Below is a small trained network, with its code and all its weights. Each question gives an input and a class and asks what happens when units are switched off, that is, made to give their printed mean instead of their output.

import numpy as np


def w(rows, s, z=0):
    codes = np.array(rows[::2]) - 128.0
    scale = np.full(codes.shape[1], s)
    scale[-1] = z or s
    return codes * scale


def norm(h):
    return h / np.sqrt((h * h).mean(-1, keepdims=True) + 1e-5)


def f(y):
    return np.maximum(y, 0)


def log_softmax(a):
    a = a - a.max(-1, keepdims=True)
    return a - np.log(np.exp(a).sum(-1, keepdims=True))


def net(x, mask):
    res = np.array(x, float).reshape(1, 6) / 4 @ E
    u = 0
    for l in range(3):
        y = f(norm(res) @ A[l][:, :-1].T + A[l][:, -1])
        res = res + np.where(mask[u : u + 13], y, B[l][:, -1]) @ B[l][:, :-1]
        u += 13
    return log_softmax(norm(res)[-1] @ U[:, :-1].T + U[:, -1])


A, B = {}, {}
E = w([
[127,126,126,127,130,129,127],'x0',
[105,96,164,124,177,30,57],'x1',
[254,55,170,209,71,73,154],'x2',
[126,127,127,125,123,127,126],'x3',
[131,130,122,126,129,127,126],'x4',
[66,88,69,151,201,203,57],'x5',
],0.0025)
A[0] = w([
[64,187,139,150,174,54,78,49],'0.n1',
[22,223,183,85,163,40,61,61],'0.n2',
[44,85,38,64,186,158,59,43],'0.n3',
[95,25,95,129,163,49,29,3],'0.n4',
[57,72,79,137,172,120,40,199],'0.n5',
[22,202,113,1,198,173,105,114],'0.n6',
[128,71,196,115,188,35,6,37],'0.n7',
[129,215,100,38,110,174,210,17],'0.n8',
[162,153,178,126,56,150,162,41],'0.n9',
[69,74,171,118,234,90,77,150],'0.n10',
[48,107,112,58,210,14,84,83],'0.n11',
[142,139,185,106,150,61,157,139],'0.n12',
[65,180,113,85,156,182,158,70],'0.n13',
],0.0025,0.0024)
B[0] = w([
[173,102,171,55,181,215,121,161],'0.n1',
[190,107,178,61,188,206,156,198],'0.n2',
[82,118,154,114,49,109,69,202],'0.n3',
[147,93,155,190,79,115,148,166],'0.n4',
[187,82,119,180,93,149,146,241],'0.n5',
[58,126,127,156,64,72,93,255],'0.n6',
[75,124,55,238,84,42,178,191],'0.n7',
[70,201,116,165,158,2,169,161],'0.n8',
[164,96,102,162,101,151,179,151],'0.n9',
[165,127,141,172,93,149,84,216],'0.n10',
[191,134,200,99,124,163,67,203],'0.n11',
[152,174,145,77,110,164,135,179],'0.n12',
[82,121,98,160,57,112,113,178],'0.n13',
],0.0036,0.0029)
A[1] = w([
[164,192,191,121,37,82,193,55],'1.n1',
[214,69,115,167,165,157,126,144],'1.n2',
[124,100,162,172,133,61,76,146],'1.n3',
[116,159,130,101,112,3,138,127],'1.n4',
[174,114,121,198,132,38,155,56],'1.n5',
[134,97,161,133,116,31,52,89],'1.n6',
[172,135,185,73,185,42,121,61],'1.n7',
[87,240,115,68,165,119,201,5],'1.n8',
[169,187,226,47,123,93,133,116],'1.n9',
[170,79,147,184,221,28,154,114],'1.n10',
[125,146,226,41,174,94,96,57],'1.n11',
[31,187,80,71,91,153,129,84],'1.n12',
[96,170,223,52,155,98,140,15],'1.n13',
],0.0038,0.0024)
B[1] = w([
[92,172,116,88,80,32,131,254],'1.n1',
[139,132,165,36,120,198,132,245],'1.n2',
[98,188,134,101,159,147,94,240],'1.n3',
[72,201,193,109,197,69,69,208],'1.n4',
[67,98,107,143,101,82,190,227],'1.n5',
[42,169,94,151,182,111,123,231],'1.n6',
[127,140,233,119,200,202,146,179],'1.n7',
[40,219,253,143,214,25,44,165],'1.n8',
[201,93,148,72,61,236,176,224],'1.n9',
[70,135,65,151,169,205,178,222],'1.n10',
[208,53,114,141,80,227,174,179],'1.n11',
[195,54,109,209,162,90,179,224],'1.n12',
[197,76,149,112,49,210,138,161],'1.n13',
],0.0042,0.0026)
A[2] = w([
[52,87,31,223,144,120,151,34],'2.n1',
[63,213,151,89,165,57,50,160],'2.n2',
[150,164,93,106,47,66,121,29],'2.n3',
[93,94,38,205,215,106,103,26],'2.n4',
[125,42,72,147,146,247,148,207],'2.n5',
[84,75,203,133,79,87,61,251],'2.n6',
[105,84,62,234,120,145,55,97],'2.n7',
[115,177,253,172,85,82,206,119],'2.n8',
[105,105,57,183,101,147,66,54],'2.n9',
[237,126,202,45,211,174,125,82],'2.n10',
[109,240,190,135,158,9,142,168],'2.n11',
[161,181,153,75,104,89,176,80],'2.n12',
[77,208,78,48,1,128,121,98],'2.n13',
],0.0039,0.0016)
B[2] = w([
[221,56,123,135,83,56,182,209],'2.n1',
[54,238,216,91,231,89,79,211],'2.n2',
[115,48,33,195,153,132,216,159],'2.n3',
[180,96,97,149,66,109,214,187],'2.n4',
[134,150,181,43,129,196,41,254],'2.n5',
[123,230,157,59,163,167,150,231],'2.n6',
[130,147,77,157,120,40,230,229],'2.n7',
[75,167,80,151,219,111,42,248],'2.n8',
[151,116,118,184,168,63,191,192],'2.n9',
[208,2,118,76,37,232,93,173],'2.n10',
[128,155,197,73,148,223,42,243],'2.n11',
[63,89,74,221,140,69,116,191],'2.n12',
[210,21,35,196,125,121,165,188],'2.n13',
],0.0041,0.0039)
U = w([
[27,228,205,100,209,61,40,156],'0',
[177,46,40,206,59,49,221,252],'1',
[215,46,207,28,49,253,38,22],'2',
],0.0059,0.0014)

Each question gives the input, the list of numbers given to net, and the class t.
The units are the neurons (one row each of A and B). Each row of codes is followed by its name. A weight is (code - 128) times the scale printed after its matrix; where a second scale follows, it is the last column's (A, B and U).
mask holds one flag per neuron, layer by layer. A switched-off neuron (its flag False) gives its mean, the last column of its row in B, instead of its output. The means were averaged over made-up inputs and are rounded, as every weight is.
A unit's drop is (log p(t) with every unit on - log p(t) with that unit switched off) / (log p(t) with every unit on - log p(t) with every unit switched off).
The circuit of an input: a set's keep is (log p(t) with only the set's units on - log p(t) with every unit switched off) / (log p(t) with every unit on - log p(t) with every unit switched off). Starting from the 12 units with the biggest drops (on a tie, the unit counted first), units are removed one at a time, each time the one whose removal leaves the highest keep (on an exact tie, the one counted first), for as long as the keep stays at least 0.8.
units of the circuit, in order: the units of the circuit, biggest drop first
unit that matters most: the unit with the biggest drop
k most important neurons: the k neurons with the biggest drops, biggest first
top k neurons in layer l: the k neurons of layer l with the biggest drops, biggest first
drop when u is switched off: that unit's drop, to one decimal
input [-7,-7,-1,8,-8,-1], class 0: units of the circuit, in order -> (0.n8; 1.n8; 0.n5)
input [2,-7,0,-5,1,5], class 1: unit that matters most -> 0.n2
input [1,7,-2,5,1,0], class 2: top 2 neurons in layer 0 -> (0.n11; 0.n2)
input [-7,-8,-3,2,-6,-2], class 0: units of the circuit, in order -> (1.n8; 0.n8)
input [-2,8,6,-8,-5,2], class 1: units of the circuit, in order -> (1.n10; 0.n7)
input [-3,2,-7,-8,1,-8], class 2: top 2 neurons in layer 0 -> (0.n2; 0.n7)
input [3,0,-1,-3,8,8], class 1: 2 most important neurons -> (2.n7; 1.n4)
input [6,6,3,5,-8,2], class 1: 2 most important neurons -> (0.n7; 1.n10)
input [7,2,8,5,6,-5], class 0: top 2 neurons in layer 2 -> (2.n8; 2.n11)
input [4,5,0,-5,7,-7], class 2: top 3 neurons in layer 1 -> (1.n9; 1.n11; 1.n13)
input [0,8,-5,2,-5,-1], class 2: 2 most important neurons -> (0.n2; 0.n11)
input [3,1,8,4,0,-6], class 0: 2 most important neurons -> (2.n8; 1.n4)
input [7,4,-3,-3,0,0], class 2: 2 most important neurons -> (0.n11; 0.n2)
input [-6,3,1,-4,-2,1], class 1: 2 most important neurons -> (0.n7; 1.n9)
input [-8,4,4,5,-7,1], class 1: top 4 neurons in layer 2 -> (2.n1; 2.n4; 2.n5; 2.n7)
input [-8,1,3,-3,6,2], class 1: most important neuron -> (0.n2)
input [3,-5,-1,-4,1,-8], class 0: 2 most important neurons -> (1.n8; 0.n8)
input [8,-5,-8,7,3,3], class 1: drop when 1.n12 is switched off -> 0.1
input [-8,7,-2,-3,1,0], class 2: drop when 0.n2 is switched off -> 1.1
